Here is a tiny trained network, its code and every weight. The questions are about switching its units off for an input and a target symbol, where a switched-off unit gives its printed mean instead of its output.

import numpy as np


def w(rows, s, z=0):
    codes = np.array(rows[::2]) - 128.0
    scale = np.full(codes.shape[1], s)
    scale[-1] = z or s
    return codes * scale


def f(y):
    return np.maximum(y, 0)


def softmax(a):
    e = np.exp(a - a.max(-1, keepdims=True))
    return e / e.sum(-1, keepdims=True)


def log_softmax(a):
    a = a - a.max(-1, keepdims=True)
    return a - np.log(np.exp(a).sum(-1, keepdims=True))


def net(x, mask):
    ids = ['ΔΠΣΨΩαβεζηθλμξτφ'.index(c) for c in x.split()]
    T = len(ids)
    res = E[ids] + P[:T]
    u = 0
    for l in range(2):
        q, k, v = (res @ M[l].T for M in (Q, K, V))
        z = softmax(np.where(np.tri(T) > 0, q @ k.T / 4**0.5, -1e9)) @ v
        res = res + np.where(mask[u], z, O[l][:, -1]) @ O[l][:, :-1]
        u += 1
        y = f(res @ A[l][:, :-1].T + A[l][:, -1])
        res = res + np.where(mask[u : u + 8], y, B[l][:, -1]) @ B[l][:, :-1]
        u += 8
    return log_softmax(res[-1] @ U[:, :-1].T + U[:, -1])


Q, K, V, O, A, B = {}, {}, {}, {}, {}, {}
E = w([
[134,109,119,161,192,172,90,119,144,170,147],'Δ',
[123,106,96,171,122,165,131,147,25,168,84],'Π',
[81,130,69,140,140,48,174,81,112,101,94],'Σ',
[138,92,70,155,45,66,117,88,186,112,135],'Ψ',
[106,80,150,76,161,68,185,117,161,39,154],'Ω',
[127,104,176,124,136,176,161,143,131,192,181],'α',
[90,135,101,17,77,162,123,143,60,98,103],'β',
[83,109,130,49,157,135,112,153,156,94,90],'ε',
[119,3,73,66,139,83,139,164,143,76,133],'ζ',
[159,203,103,97,153,74,157,18,150,104,129],'η',
[158,175,158,78,66,144,181,112,192,152,172],'θ',
[149,76,130,105,86,92,205,128,93,69,184],'λ',
[118,162,92,106,103,127,93,51,223,141,189],'μ',
[147,91,53,117,125,132,124,110,114,146,189],'ξ',
[75,169,110,39,147,171,139,104,128,146,159],'τ',
[48,137,157,152,120,119,181,122,167,124,108],'φ',
],0.016)
P = w([
[172,167,179,216,112,210,106,137,136,35,91],'0',
[154,130,176,153,113,74,14,96,86,142,111],'1',
[147,48,168,169,132,188,180,49,148,141,30],'2',
[254,180,84,114,17,167,166,250,127,137,148],'3',
[113,130,155,156,155,59,42,134,97,117,174],'4',
[139,48,140,140,126,159,177,54,148,123,58],'5',
],0.013)
Q[0] = w([
[191,193,1,78,125,120,229,186,228,169,66],'0.h0',
[110,80,176,83,93,89,9,21,98,76,156],'0.h0',
[117,165,170,108,87,88,182,128,194,150,143],'0.h0',
[160,103,116,208,138,109,116,105,192,142,149],'0.h0',
],0.0087)
K[0] = w([
[158,28,89,75,100,218,194,2,201,123,5],'0.h0',
[75,177,64,67,144,19,81,138,122,74,189],'0.h0',
[104,141,150,78,42,88,193,68,196,142,118],'0.h0',
[172,97,86,215,105,105,144,101,214,128,189],'0.h0',
],0.0073)
V[0] = w([
[117,58,59,85,149,127,161,116,121,58,171],'0.h0',
[123,75,46,201,32,174,150,113,32,199,198],'0.h0',
[139,100,176,116,255,123,165,81,125,178,158],'0.h0',
[68,179,18,81,175,154,61,121,134,155,131],'0.h0',
],0.0064)
O[0] = w([
[170,101,222,112,45,113,104,115,93,146,63,224],'0.h0',
[75,136,75,179,2,176,100,90,107,114,190,94],'0.h0',
[187,114,155,136,228,207,89,42,94,36,113,61],'0.h0',
[145,168,32,92,116,142,127,98,182,152,39,9],'0.h0',
],0.0097,0.0016)
A[0] = w([
[178,98,100,161,125,32,11,97,166,167,181,22],'0.n0',
[158,132,164,223,145,180,182,164,199,137,148,41],'0.n1',
[124,83,138,96,210,143,181,55,167,147,118,54],'0.n2',
[116,93,106,85,101,159,219,171,196,80,219,177],'0.n3',
[75,190,166,132,177,156,57,91,141,237,190,68],'0.n4',
[139,157,136,207,98,141,139,172,128,53,193,3],'0.n5',
[145,183,122,79,131,228,143,114,188,181,119,144],'0.n6',
[183,159,121,169,120,214,83,133,129,1,129,2],'0.n7',
],0.0076,0.0054)
B[0] = w([
[150,134,147,66,255,175,202,118,141,175,164,198],'0.n0',
[124,85,58,34,116,107,90,117,117,70,120,170],'0.n1',
[54,168,145,141,19,145,99,141,139,186,145,215],'0.n2',
[144,189,117,158,129,164,94,85,102,172,75,254],'0.n3',
[196,129,145,225,74,111,131,177,162,24,68,167],'0.n4',
[60,145,107,49,137,110,78,149,81,136,118,179],'0.n5',
[152,87,106,133,84,66,166,141,106,43,87,209],'0.n6',
[97,104,116,146,102,107,212,101,97,102,169,175],'0.n7',
],0.0095,0.0059)
Q[1] = w([
[25,134,156,215,153,130,84,89,215,49,199],'1.h0',
[23,184,139,121,116,129,140,182,170,35,1],'1.h0',
[96,80,162,127,110,76,70,163,78,121,137],'1.h0',
[183,186,120,119,79,213,175,140,72,57,160],'1.h0',
],0.0067)
K[1] = w([
[141,211,144,214,167,106,100,212,151,80,254],'1.h0',
[134,152,122,125,111,50,68,169,125,77,34],'1.h0',
[103,75,141,122,131,70,128,148,55,126,137],'1.h0',
[142,103,175,211,95,230,108,78,143,95,75],'1.h0',
],0.0071)
V[1] = w([
[2,124,158,185,170,135,181,123,94,147,56],'1.h0',
[70,51,135,167,82,60,54,61,240,134,169],'1.h0',
[145,118,76,181,190,18,191,107,60,161,94],'1.h0',
[145,218,171,108,103,102,163,36,106,126,141],'1.h0',
],0.0064)
O[1] = w([
[10,164,206,155,179,129,183,190,173,85,80,180],'1.h0',
[75,109,114,113,129,60,64,136,192,69,89,143],'1.h0',
[53,168,116,131,83,35,146,76,139,71,159,36],'1.h0',
[72,255,174,197,208,2,151,3,83,132,85,251],'1.h0',
],0.0087,0.0022)
A[1] = w([
[222,117,107,123,206,189,248,115,164,67,90,42],'1.n0',
[189,58,137,102,102,133,173,219,171,134,135,45],'1.n1',
[80,18,84,150,228,119,91,120,180,183,147,125],'1.n2',
[189,149,168,81,118,72,31,154,86,177,167,125],'1.n3',
[142,170,146,97,218,112,46,100,250,220,125,1],'1.n4',
[198,143,254,102,203,75,133,105,177,123,159,106],'1.n5',
[116,120,177,43,53,73,233,125,185,80,107,56],'1.n6',
[109,195,93,82,148,158,133,236,105,95,161,17],'1.n7',
],0.0081,0.007)
B[1] = w([
[92,92,162,101,77,80,101,57,182,170,138,204],'1.n0',
[154,142,103,148,153,89,102,112,115,153,193,185],'1.n1',
[96,176,132,182,133,95,163,111,156,182,107,171],'1.n2',
[124,167,192,93,164,155,113,120,205,141,140,240],'1.n3',
[109,108,124,131,116,246,118,148,116,33,177,175],'1.n4',
[139,86,80,99,75,132,174,201,57,148,110,246],'1.n5',
[125,91,100,214,167,132,85,142,111,158,162,254],'1.n6',
[161,110,119,104,178,92,188,111,185,152,170,170],'1.n7',
],0.011,0.0059)
U = w([
[143,48,239,187,66,214,184,22,188,143,34,253],'Δ',
[113,111,38,195,30,189,46,106,17,182,152,86],'Π',
[117,138,23,110,135,82,147,89,46,156,93,44],'Σ',
[79,156,83,145,70,176,210,145,162,148,237,41],'Ψ',
[155,72,140,112,68,133,164,181,89,89,131,28],'Ω',
[233,141,183,227,102,183,76,171,134,65,216,126],'α',
[86,190,86,48,36,118,52,159,142,171,127,71],'β',
[133,130,139,106,209,207,171,160,201,57,103,199],'ε',
[196,105,91,95,142,94,145,136,149,178,139,98],'ζ',
[176,119,99,110,184,231,162,98,59,49,152,110],'η',
[253,229,145,200,10,181,233,212,184,157,128,110],'θ',
[126,153,239,117,70,140,106,101,88,80,214,54],'λ',
[159,63,108,78,47,157,168,99,174,41,180,88],'μ',
[194,204,102,152,239,214,96,66,101,151,144,164],'ξ',
[249,162,60,133,155,128,76,138,119,35,54,229],'τ',
[138,171,171,220,103,107,139,191,170,31,162,134],'φ',
],0.005,0.0041)

Each question gives the input, a string of symbols that net reads in full, and the target symbol t.
The units are the heads (4 rows each of Q, K, V and O) and the neurons (one row each of A and B). Each row of codes is followed by its name. A weight is (code - 128) times the scale printed after its matrix; where a second scale follows, it is the last column's (O, A, B and U).
mask holds one flag per unit, layer by layer, with each layer's heads first. A switched-off unit (its flag False) gives its mean, the last column of its rows in O or B, instead of its output. The means were averaged over made-up inputs and are rounded, as every weight is.
A unit's drop is (log p(t) with every unit on - log p(t) with that unit switched off) / (log p(t) with every unit on - log p(t) with every unit switched off).
The circuit of an input: a set's keep is (log p(t) with only the set's units on - log p(t) with every unit switched off) / (log p(t) with every unit on - log p(t) with every unit switched off). Starting from the 12 units with the biggest drops (on a tie, the unit counted first), units are removed one at a time, each time the one whose removal leaves the highest keep (on an exact tie, the one counted first), for as long as the keep stays at least 0.8.
units of the circuit, in order: the units of the circuit, biggest drop first
top k neurons: the k neurons with the biggest drops, biggest first
k most important neurons of layer l: the k neurons of layer l with the biggest drops, biggest first
input ε τ φ Π ξ, target ξ: 3 most important neurons of layer 0 -> (0.n0, 0.n6, 0.n1)
input θ φ ε α, target ζ: top neuron -> (1.n1)
input β β Ω Ψ, target Ω: units of the circuit, in order -> (0.h0, 1.n5, 1.h0)
input ζ β ζ β θ, target θ: top 2 neurons -> (0.n4, 1.n5)
input β τ Π Ω, target Ψ: top 2 neurons -> (0.n5, 1.n7)
input λ η η ε φ, target φ: units of the circuit, in order -> (1.h0, 0.n3)
input Δ ζ ξ Ψ, target Π: 2 most important neurons of layer 0 -> (0.n7, 0.n5)
input η τ ξ τ μ, target μ: top 3 neurons -> (0.n0, 1.n4, 1.n0)
input μ Π ζ Ψ, target α: units of the circuit, in order -> (0.h0, 1.h0, 1.n6)
input ζ ε Π Σ, target Ψ: units of the circuit, in order -> (1.h0, 0.h0)
input μ θ τ ε, target Δ: units of the circuit, in order -> (1.n0, 0.h0, 1.h0)
input Π τ β ε Δ, target Δ: 2 most important neurons of layer 0 -> (0.n0, 0.n4)
input ξ ξ Π β, target Ψ: units of the circuit, in order -> (1.n7, 0.h0, 1.h0)
input η ε Σ Π, target φ: units of the circuit, in order -> (1.h0)
input Π ξ λ β τ, target τ: units of the circuit, in order -> (0.h0, 0.n4, 0.n6)
input β θ Π η, target Ψ: top 3 neurons -> (0.n5, 1.n7, 0.n7)
input β φ λ θ, target λ: units of the circuit, in order -> (0.h0, 0.n5)
input β α Σ β, target φ: units of the circuit, in order -> (1.h0, 1.n6)
input φ Δ ζ ξ, target α: units of the circuit, in order -> (0.h0, 1.h0, 1.n1)
input Ψ ζ ε Ψ, target ζ: units of the circuit, in order -> (0.h0, 1.n1, 1.n0, 0.n2)
input λ Ψ τ Σ Δ, target Δ: top 2 neurons -> (0.n4, 1.n0)
input η Δ β ζ, target θ: top neuron -> (0.n3)
input τ ε α μ Ψ, target Ψ: top 3 neurons -> (0.n0, 1.n4, 1.n2)
input Σ ξ θ β Ω, target Ω: units of the circuit, in order -> (1.n5, 0.h0)
input Ω ε λ Δ, target λ: units of the circuit, in order -> (0.h0, 0.n5, 1.n3)
input θ ζ ε Π ξ, target ξ: 2 most important neurons of layer 0 -> (0.n0, 0.n6)
input Δ τ ζ β, target α: 2 most important neurons of layer 1 -> (1.n6, 1.n1)
input η τ Π Δ, target Ψ: top 2 neurons -> (1.n7, 0.n5)
